[[129 137 111 155 108 114 138 140]
 [130 131 122 141 116 125 125 140]
 [128 128 115 142 117 111 123 138]
 [127 129 131 137 116 112 124 142]
 [130 129 111 143 119 111 130 139]]
->
[[130 131 122 141 116 125 125 140]
 [127 129 131 137 116 112 124 142]]

[[114 127 131 134]
 [113 134 126 138]
 [134 153 143 128]
 [116 131 131 150]
 [125 141 140 139]
 [150 150 137 130]]
->
[[113 134 126 138]
 [116 131 131 150]
 [150 150 137 130]]

[[118 121 113]
 [125 123 136]
 [128 138 120]
 [108 105 124]
 [135 141 141]
 [128 127 144]
 [128 140 132]
 [141 144 132]
 [113 119 109]]
->
[[125 123 136]
 [108 105 124]
 [128 127 144]
 [141 144 132]]

[[119 128 122 128 128 129 127 133 128 109 120 126 137 128 131]
 [114 128 122 130 126 129 127 134 130 102 116 125 140 127 133]
 [125 128 127 130 129 129 131 127 129 118 124 125 131 127 134]
 [123 128 128 130 130 128 132 125 129 120 125 123 128 129 134]]
->
[[114 128 122 130 126 129 127 134 130 102 116 125 140 127 133]
 [123 128 128 130 130 128 132 125 129 120 125 123 128 129 134]]

[[121 128 134  99 138 128 115 134 120 126]
 [142 131 152 133 135 127 142 121 107 136]]
->
[[142 131 152 133 135 127 142 121 107 136]]

[[122 133 131 124 130 126 131 123 127 128 129 126]
 [113 125 139 132 126 122 128 120 122 133 124 134]
 [123 121 141 137 126 129 130 115 129 127 128 137]
 [119 121 149 142 111 136 116 117 135 135 127 145]
 [110 125 138 132 126 122 125 120 119 133 125 133]
 [117 126 140 134 121 129 123 120 128 132 128 136]
 [132 119 121 130 136 120 137 133 122 127 122 126]
 [129 130 145 133 113 141 121 120 146 132 129 139]]
->
[[113 125 139 132 126 122 128 120 122 133 124 134]
 [119 121 149 142 111 136 116 117 135 135 127 145]
 [117 126 140 134 121 129 123 120 128 132 128 136]
 [129 130 145 133 113 141 121 120 146 132 129 139]]
---
[[127 140 132 127 134 134]
 [125 122 123 121 116 118]
 [132 124 128 129 127 132]
 [127 126 131 137 133 130]
 [122 131 137 155 157 148]]
->
[[134 127 140 132 127 134]
 [118 125 122 123 121 116]
 [132 132 124 128 129 127]
 [130 127 126 131 137 133]
 [148 122 131 137 155 157]]

[[115 110 122 135 130 110 137 136 149]
 [121 113 113 122 119 142 135 115 124]
 [125 131 114 113 118 138 132 114 144]
 [143 137 135 126 138 111 141 116 126]]
->
[[149 115 110 122 135 130 110 137 136]
 [124 121 113 113 122 119 142 135 115]
 [144 125 131 114 113 118 138 132 114]
 [126 143 137 135 126 138 111 141 116]]

[[127 129 129 129 127 131]
 [133 124 116 128 147 104]
 [130 123 130 130 126 129]
 [130 124 122 127 140 111]
 [123 134 136 128 113 148]
 [130 126 134 130 118 139]
 [130 126 122 125 138 113]
 [127 130 124 120 132 116]
 [127 129 129 126 125 129]
 [132 124 118 131 146 109]
 [129 128 130 130 125 133]
 [127 131 136 127 113 145]]
->
[[131 127 129 129 129 127]
 [104 133 124 116 128 147]
 [129 130 123 130 130 126]
 [111 130 124 122 127 140]
 [148 123 134 136 128 113]
 [139 130 126 134 130 118]
 [113 130 126 122 125 138]
 [116 127 130 124 120 132]
 [129 127 129 129 126 125]
 [109 132 124 118 131 146]
 [133 129 128 130 130 125]
 [145 127 131 136 127 113]]

[[142 108 114 138 128]
 [127 148 115 154 134]
 [134 104 121 101 124]
 [141 141 139 142 133]]
->
[[128 142 108 114 138]
 [134 127 148 115 154]
 [124 134 104 121 101]
 [133 141 141 139 142]]

[[126 133]
 [140 140]
 [145 117]
 [103 144]]
->
[[133 126]
 [140 140]
 [117 145]
 [144 103]]

[[127 129 128 126 131 128 129 120 133]
 [131 129 125 133 130 131 128 133 119]
 [134 128 122 142 128 135 126 149 104]
 [119 128 129 120 129 125 127 113 146]
 [137 130 120 145 132 138 127 148 100]
 [133 129 125 134 129 132 128 138 116]
 [122 127 130 125 125 125 126 125 135]
 [134 128 130 130 125 126 129 134 121]
 [129 128 127 131 128 130 128 134 123]]
->
[[133 127 129 128 126 131 128 129 120]
 [119 131 129 125 133 130 131 128 133]
 [104 134 128 122 142 128 135 126 149]
 [146 119 128 129 120 129 125 127 113]
 [100 137 130 120 145 132 138 127 148]
 [116 133 129 125 134 129 132 128 138]
 [135 122 127 130 125 125 125 126 125]
 [121 134 128 130 130 125 126 129 134]
 [123 129 128 127 131 128 130 128 134]]

[[128 136 124]
 [146 132 104]
 [111 139 144]
 [120 129 138]
 [143 126 100]
 [152 129  99]]
->
[[124 128 136]
 [104 146 132]
 [144 111 139]
 [138 120 129]
 [100 143 126]
 [ 99 152 129]]

[[128 123 154 134 102 130 127 144]
 [128 121 136 118 121 130 139 123]
 [128 124 124 108 126 122 143 142]
 [127 129 125 129 120 134 119 123]]
->
[[144 128 123 154 134 102 130 127]
 [123 128 121 136 118 121 130 139]
 [142 128 124 124 108 126 122 143]
 [123 127 129 125 129 120 134 119]]
---
[[125 121 122]
 [128 148 106]]
->
[[128 148 106]
 [125 121 122]]

[[126 122 126 124 121 122 118]
 [112 110 125 125 138 118 119]
 [120 113 125 127 135 122 126]
 [132 127 133 135 113 117 127]
 [135 122 111 113 117 134 136]
 [124 121 125 123 121 121 117]
 [107 104 124 123 137 113 110]
 [139 133 103 105 114 145 143]
 [117 118 118 117 137 129 121]
 [119 109 127 126 141 122 117]]
->
[[119 109 127 126 141 122 117]
 [126 122 126 124 121 122 118]
 [112 110 125 125 138 118 119]
 [120 113 125 127 135 122 126]
 [132 127 133 135 113 117 127]
 [135 122 111 113 117 134 136]
 [124 121 125 123 121 121 117]
 [107 104 124 123 137 113 110]
 [139 133 103 105 114 145 143]
 [117 118 118 117 137 129 121]]

[[124 127 125 124 126 126 125]
 [114 117 131 123 122 116 113]
 [148 140 108 147 142 150 153]
 [113 103 128 142 125 114 109]
 [111 113 140 107 108 108 101]
 [115 126 128 129 134 124 120]
 [141 141 110 107 118 137 141]]
->
[[141 141 110 107 118 137 141]
 [124 127 125 124 126 126 125]
 [114 117 131 123 122 116 113]
 [148 140 108 147 142 150 153]
 [113 103 128 142 125 114 109]
 [111 113 140 107 108 108 101]
 [115 126 128 129 134 124 120]]

[[157 143]
 [129 128]
 [136 131]
 [144 138]
 [120 121]
 [124 130]
 [124 124]
 [127 129]
 [143 129]
 [119 120]]
->
[[119 120]
 [157 143]
 [129 128]
 [136 131]
 [144 138]
 [120 121]
 [124 130]
 [124 124]
 [127 129]
 [143 129]]

[[113 129 138 120 122 105]
 [126 144 108 151 154 121]
 [133 109 144 109 137 120]
 [150 143 140 108 111 131]
 [148 132 111 109 144 102]
 [112 124 137 131 124 106]]
->
[[112 124 137 131 124 106]
 [113 129 138 120 122 105]
 [126 144 108 151 154 121]
 [133 109 144 109 137 120]
 [150 143 140 108 111 131]
 [148 132 111 109 144 102]]

[[128 153]
 [128 150]
 [126 139]
 [115 128]]
->
[[115 128]
 [128 153]
 [128 150]
 [126 139]]
